Here is a tiny trained network, its code and every weight. The questions are about switching its units off for an input and a class, where a switched-off unit gives its printed mean instead of its output.

import numpy as np


def w(rows, s, z=0):
    codes = np.array(rows[::2]) - 128.0
    scale = np.full(codes.shape[1], s)
    scale[-1] = z or s
    return codes * scale


def norm(h):
    return h / np.sqrt((h * h).mean(-1, keepdims=True) + 1e-5)


def f(y):
    return y / 2 * (1 + np.tanh(0.7978845608 * (y + 0.044715 * y**3)))


def log_softmax(a):
    a = a - a.max(-1, keepdims=True)
    return a - np.log(np.exp(a).sum(-1, keepdims=True))


def net(x, mask):
    res = np.array(x, float).reshape(1, 3) / 4 @ E
    u = 0
    for l in range(2):
        y = f(norm(res) @ A[l][:, :-1].T + A[l][:, -1])
        res = res + np.where(mask[u : u + 9], y, B[l][:, -1]) @ B[l][:, :-1]
        u += 9
    return log_softmax(norm(res)[-1] @ U[:, :-1].T + U[:, -1])


A, B = {}, {}
E = w([
[166,106,130,131],'x0',
[107,104,150,147],'x1',
[117,148,107,250],'x2',
],0.017)
A[0] = w([
[157,172,54,95,21],'L0N0',
[35,166,112,100,89],'L0N1',
[76,80,154,141,83],'L0N2',
[55,43,209,132,47],'L0N3',
[128,84,168,69,88],'L0N4',
[191,42,122,131,29],'L0N5',
[3,149,130,102,34],'L0N6',
[157,202,95,101,24],'L0N7',
[217,69,162,134,1],'L0N8',
],0.017,0.0051)
B[0] = w([
[182,199,69,106,171],'L0N0',
[192,41,153,157,200],'L0N1',
[114,236,129,98,160],'L0N2',
[202,208,4,53,208],'L0N3',
[39,103,106,169,254],'L0N4',
[198,111,184,145,176],'L0N5',
[190,95,220,167,202],'L0N6',
[202,160,50,98,164],'L0N7',
[222,68,163,145,178],'L0N8',
],0.03,0.0062)
A[1] = w([
[78,98,162,33,3],'L1N0',
[227,94,240,100,7],'L1N1',
[113,61,143,2,231],'L1N2',
[67,32,129,98,53],'L1N3',
[139,113,141,98,22],'L1N4',
[88,57,150,17,51],'L1N5',
[86,79,87,136,170],'L1N6',
[69,171,198,88,201],'L1N7',
[167,184,78,87,14],'L1N8',
],0.019,0.0028)
B[1] = w([
[80,171,170,165,158],'L1N0',
[133,68,166,75,255],'L1N1',
[184,154,157,252,202],'L1N2',
[120,110,63,89,192],'L1N3',
[188,166,128,194,126],'L1N4',
[87,157,176,172,184],'L1N5',
[86,122,138,74,185],'L1N6',
[118,94,76,98,132],'L1N7',
[145,194,92,87,216],'L1N8',
],0.037,0.0094)
U = w([
[5,116,135,191,217],'0',
[200,31,194,129,168],'1',
[192,197,79,100,6],'2',
[107,61,95,25,128],'3',
],0.016,0.002)

Each question gives the input, the list of numbers given to net, and the class t.
The units are the neurons (one row each of A and B). Each row of codes is followed by its name. A weight is (code - 128) times the scale printed after its matrix; where a second scale follows, it is the last column's (A, B and U).
mask holds one flag per neuron, layer by layer. A switched-off neuron (its flag False) gives its mean, the last column of its row in B, instead of its output. The means were averaged over made-up inputs and are rounded, as every weight is.
A unit's drop is (log p(t) with every unit on - log p(t) with that unit switched off) / (log p(t) with every unit on - log p(t) with every unit switched off).
The circuit of an input: a set's keep is (log p(t) with only the set's units on - log p(t) with every unit switched off) / (log p(t) with every unit on - log p(t) with every unit switched off). Starting from the 12 units with the biggest drops (on a tie, the unit counted first), units are removed one at a time, each time the one whose removal leaves the highest keep (on an exact tie, the one counted first), for as long as the keep stays at least 0.8.
units of the circuit, in order: the units of the circuit, biggest drop first
unit that matters most: the unit with the biggest drop
top k neurons: the k neurons with the biggest drops, biggest first
top k neurons in layer l: the k neurons of layer l with the biggest drops, biggest first
drop when u is switched off: that unit's drop, to one decimal
input [8,3,-8], class 0: units of the circuit, in order => L0N4; L1N5
input [-8,-7,-7], class 1: units of the circuit, in order => L1N2
input [-7,8,-4], class 2: top 2 neurons in layer 0 => L0N3; L0N2
input [0,-1,1], class 3: top 4 neurons in layer 0 => L0N5; L0N3; L0N6; L0N0
input [-4,-4,5], class 0: top 2 neurons => L0N3; L1N1
input [-2,1,2], class 3: top 2 neurons => L1N2; L1N1
input [-5,-7,8], class 0: top 2 neurons => L0N3; L1N8
input [-1,2,6], class 0: top 2 neurons => L0N3; L1N1
input [2,2,3], class 3: top 4 neurons => L0N8; L1N2; L0N5; L1N7
input [-8,-7,1], class 1: top 2 neurons => L0N1; L0N6
input [3,-2,-3], class 3: top 2 neurons => L0N4; L1N3
input [-7,-1,-7], class 0: top 3 neurons in layer 0 => L0N4; L0N8; L0N5
input [-3,1,2], class 3: top 2 neurons => L1N1; L1N2
input [-8,-6,0], class 1: unit that matters most => L0N1
input [-8,-1,2], class 1: drop when L0N5 is switched off => 0.0
input [-2,5,0], class 2: drop when L0N3 is switched off => 2.0
input [-8,0,-4], class 1: drop when L0N6 is switched off => 0.1
input [1,8,6], class 2: top 2 neurons in layer 0 => L0N4; L0N2
